Below is a small trained network, with its code and all its weights. Each question gives an input and a target symbol and asks what happens when units are switched off, that is, made to give their printed mean instead of their output.

import numpy as np


def w(rows, s, z=0):
    codes = np.array(rows[::2]) - 128.0
    scale = np.full(codes.shape[1], s)
    scale[-1] = z or s
    return codes * scale


def f(y):
    return np.maximum(y, 0)


def softmax(a):
    e = np.exp(a - a.max(-1, keepdims=True))
    return e / e.sum(-1, keepdims=True)


def log_softmax(a):
    a = a - a.max(-1, keepdims=True)
    return a - np.log(np.exp(a).sum(-1, keepdims=True))


def net(x, mask):
    ids = ['αβγδεζηθμξπστφψω'.index(c) for c in x.split()]
    T = len(ids)
    res = E[ids] + P[:T]
    r = res
    for j in range(3):
        rows = slice(4 * j, 4 * j + 4)
        q, k, v = (r @ M[0][rows].T for M in (Q, K, V))
        z = softmax(np.where(np.tri(T) > 0, q @ k.T / 4**0.5, -1e9)) @ v
        o = O[0][rows]
        res = res + np.where(mask[j], z, o[:, -1]) @ o[:, :-1]
    y = f(res @ A[0][:, :-1].T + A[0][:, -1])
    res = res + np.where(mask[3:19], y, B[0][:, -1]) @ B[0][:, :-1]
    return log_softmax(res[-1] @ U[:, :-1].T + U[:, -1])


Q, K, V, O, A, B = {}, {}, {}, {}, {}, {}
E = w([
[49,119,90,132,175],'α',
[191,144,152,114,82],'β',
[138,184,45,191,184],'γ',
[149,92,140,205,104],'δ',
[177,191,143,93,149],'ε',
[128,93,28,144,69],'ζ',
[95,103,126,189,238],'η',
[84,143,92,235,133],'θ',
[184,2,139,75,170],'μ',
[101,109,113,103,92],'ξ',
[199,162,53,172,120],'π',
[135,13,81,158,192],'σ',
[153,104,145,57,172],'τ',
[138,75,196,117,134],'φ',
[212,114,156,155,149],'ψ',
[116,97,183,158,134],'ω',
],0.017)
P = w([
[255,106,155,164,150],'0',
[117,61,121,165,87],'1',
[157,41,96,170,127],'2',
[197,68,96,181,158],'3',
[152,187,161,115,158],'4',
[143,165,167,133,149],'5',
[138,118,144,153,133],'6',
[151,130,141,153,140],'7',
[154,149,149,150,142],'8',
],0.0076)
Q[0] = w([
[193,69,90,148,87],'head 1',
[98,95,125,170,88],'head 1',
[124,182,105,162,89],'head 1',
[151,106,61,157,148],'head 1',
[142,99,105,154,129],'head 2',
[80,146,82,120,132],'head 2',
[228,38,101,196,80],'head 2',
[138,99,96,145,142],'head 2',
[167,47,49,217,31],'head 3',
[84,182,138,87,118],'head 3',
[211,208,31,162,145],'head 3',
[255,124,158,98,74],'head 3',
],0.0087)
K[0] = w([
[201,168,109,118,196],'head 1',
[189,80,131,172,95],'head 1',
[82,95,112,65,114],'head 1',
[191,144,238,88,180],'head 1',
[186,168,82,70,170],'head 2',
[108,74,85,78,69],'head 2',
[210,149,136,131,197],'head 2',
[187,125,190,175,75],'head 2',
[238,123,122,160,168],'head 3',
[117,48,68,153,90],'head 3',
[142,173,198,148,142],'head 3',
[178,131,255,30,88],'head 3',
],0.0079)
V[0] = w([
[88,186,127,110,128],'head 1',
[118,121,51,127,160],'head 1',
[80,119,133,148,149],'head 1',
[135,105,88,126,4],'head 1',
[102,102,168,122,140],'head 2',
[81,43,217,104,110],'head 2',
[135,60,67,113,163],'head 2',
[156,161,181,114,174],'head 2',
[142,82,163,222,127],'head 3',
[119,211,120,127,126],'head 3',
[138,182,107,121,183],'head 3',
[155,118,142,40,89],'head 3',
],0.011)
O[0] = w([
[149,81,120,96,105,3],'head 1',
[102,110,25,181,88,140],'head 1',
[89,104,155,140,51,71],'head 1',
[178,221,179,203,110,106],'head 1',
[75,149,159,102,113,88],'head 2',
[37,162,223,99,91,42],'head 2',
[92,109,123,73,61,200],'head 2',
[145,166,114,47,189,162],'head 2',
[68,58,149,158,159,233],'head 3',
[130,254,163,164,143,74],'head 3',
[102,184,57,133,144,133],'head 3',
[223,58,111,82,142,121],'head 3',
],0.0072,0.0063)
A[0] = w([
[103,144,242,130,131,238],'neuron 1',
[131,101,157,146,91,54],'neuron 2',
[123,182,100,43,186,252],'neuron 3',
[106,115,113,107,194,244],'neuron 4',
[22,196,85,206,185,163],'neuron 5',
[80,50,147,173,155,225],'neuron 6',
[143,114,156,222,154,54],'neuron 7',
[169,193,148,151,134,128],'neuron 8',
[189,113,107,170,120,84],'neuron 9',
[98,125,72,144,111,26],'neuron 10',
[143,76,101,192,141,141],'neuron 11',
[108,60,195,216,255,147],'neuron 12',
[145,168,122,146,70,145],'neuron 13',
[137,116,121,199,67,249],'neuron 14',
[183,112,93,88,71,180],'neuron 15',
[133,139,177,193,138,125],'neuron 16',
],0.01,0.0032)
B[0] = w([
[176,157,194,65,118,152],'neuron 1',
[62,165,136,96,97,138],'neuron 2',
[158,127,76,109,62,167],'neuron 3',
[76,176,97,111,80,192],'neuron 4',
[142,2,147,113,131,215],'neuron 5',
[125,173,148,106,136,218],'neuron 6',
[104,116,156,153,134,175],'neuron 7',
[196,158,137,158,146,164],'neuron 8',
[141,120,142,171,115,195],'neuron 9',
[101,160,144,90,141,157],'neuron 10',
[121,164,92,125,137,222],'neuron 11',
[143,148,128,120,187,246],'neuron 12',
[88,166,134,142,132,139],'neuron 13',
[67,190,150,165,106,179],'neuron 14',
[133,64,175,142,74,185],'neuron 15',
[105,109,140,180,126,152],'neuron 16',
],0.0092,0.013)
U = w([
[118,104,69,16,93,101],'α',
[69,153,70,125,27,122],'β',
[181,197,36,39,109,125],'γ',
[186,112,144,118,180,228],'δ',
[100,154,182,123,146,159],'ε',
[140,34,50,154,118,150],'ζ',
[149,173,57,181,104,55],'η',
[83,63,187,179,115,13],'θ',
[69,149,123,95,68,254],'μ',
[105,204,54,56,185,151],'ξ',
[85,212,157,192,119,99],'π',
[192,57,214,145,46,128],'σ',
[120,60,165,78,189,15],'τ',
[99,57,154,61,98,157],'φ',
[194,14,105,1,155,14],'ψ',
[119,144,166,65,145,125],'ω',
],0.0078,0.0086)

Each question gives the input, a string of symbols that net reads in full, and the target symbol t.
The units are the heads (4 rows each of Q, K, V and O) and the neurons (one row each of A and B). Each row of codes is followed by its name. A weight is (code - 128) times the scale printed after its matrix; where a second scale follows, it is the last column's (O, A, B and U).
mask holds one flag per unit, heads first, then neurons. A switched-off unit (its flag False) gives its mean, the last column of its rows in O or B, instead of its output. The means were averaged over made-up inputs and are rounded, as every weight is.
A unit's drop is (log p(t) with every unit on - log p(t) with that unit switched off) / (log p(t) with every unit on - log p(t) with every unit switched off).
The circuit of an input: a set's keep is (log p(t) with only the set's units on - log p(t) with every unit switched off) / (log p(t) with every unit on - log p(t) with every unit switched off). Starting from the 12 units with the biggest drops (on a tie, the unit counted first), units are removed one at a time, each time the one whose removal leaves the highest keep (on an exact tie, the one counted first), for as long as the keep stays at least 0.8.
units of the circuit, in order: the units of the circuit, biggest drop first
unit that matters most: the unit with the biggest drop
top k neurons: the k neurons with the biggest drops, biggest first
which heads matter: for each layer, one digit per head in row order, 1 if its drop is at least 0.15 and else 0, layers parted by /
drop of u: that unit's drop, to one decimal
input μ ω π δ β σ ε ε, target γ: units of the circuit, in order => neuron 5; neuron 3; head 3
input σ β π ζ, target β: which heads matter => 010
input μ μ ζ, target φ: unit that matters most => head 2
input τ γ μ γ μ γ σ, target ξ: which heads matter => 000
input β β δ, target δ: units of the circuit, in order => head 1; neuron 12
input ε β δ β ω γ, target ζ: units of the circuit, in order => neuron 5; neuron 6
input β γ π γ β β π, target η: which heads matter => 010
input β β ξ π, target η: units of the circuit, in order => neuron 5; head 2; neuron 9
input β α μ β β α, target φ: units of the circuit, in order => neuron 5; head 2; neuron 11
input γ π σ γ β ψ μ β, target σ: units of the circuit, in order => neuron 15; head 3; neuron 12
input φ β σ β β ζ ε ε, target γ: units of the circuit, in order => neuron 3; head 3
input β φ ε β μ β, target σ: units of the circuit, in order => head 3; neuron 12; neuron 15
input β γ δ, target π: top 2 neurons => neuron 5; neuron 14
input β π μ, target δ: unit that matters most => head 1
input α μ μ ζ α ζ τ γ, target ζ: top 2 neurons => neuron 5; neuron 6
input σ δ β γ δ θ β η θ, target θ: drop of neuron 1 => 0.0
input α σ β ω, target ε: drop of neuron 1 => 0.1
input ε γ π β ξ δ, target π: drop of neuron 14 => 0.3
input β γ μ β μ β α, target φ: drop of neuron 5 => 1.6
input γ γ β, target ζ: top neuron => neuron 11
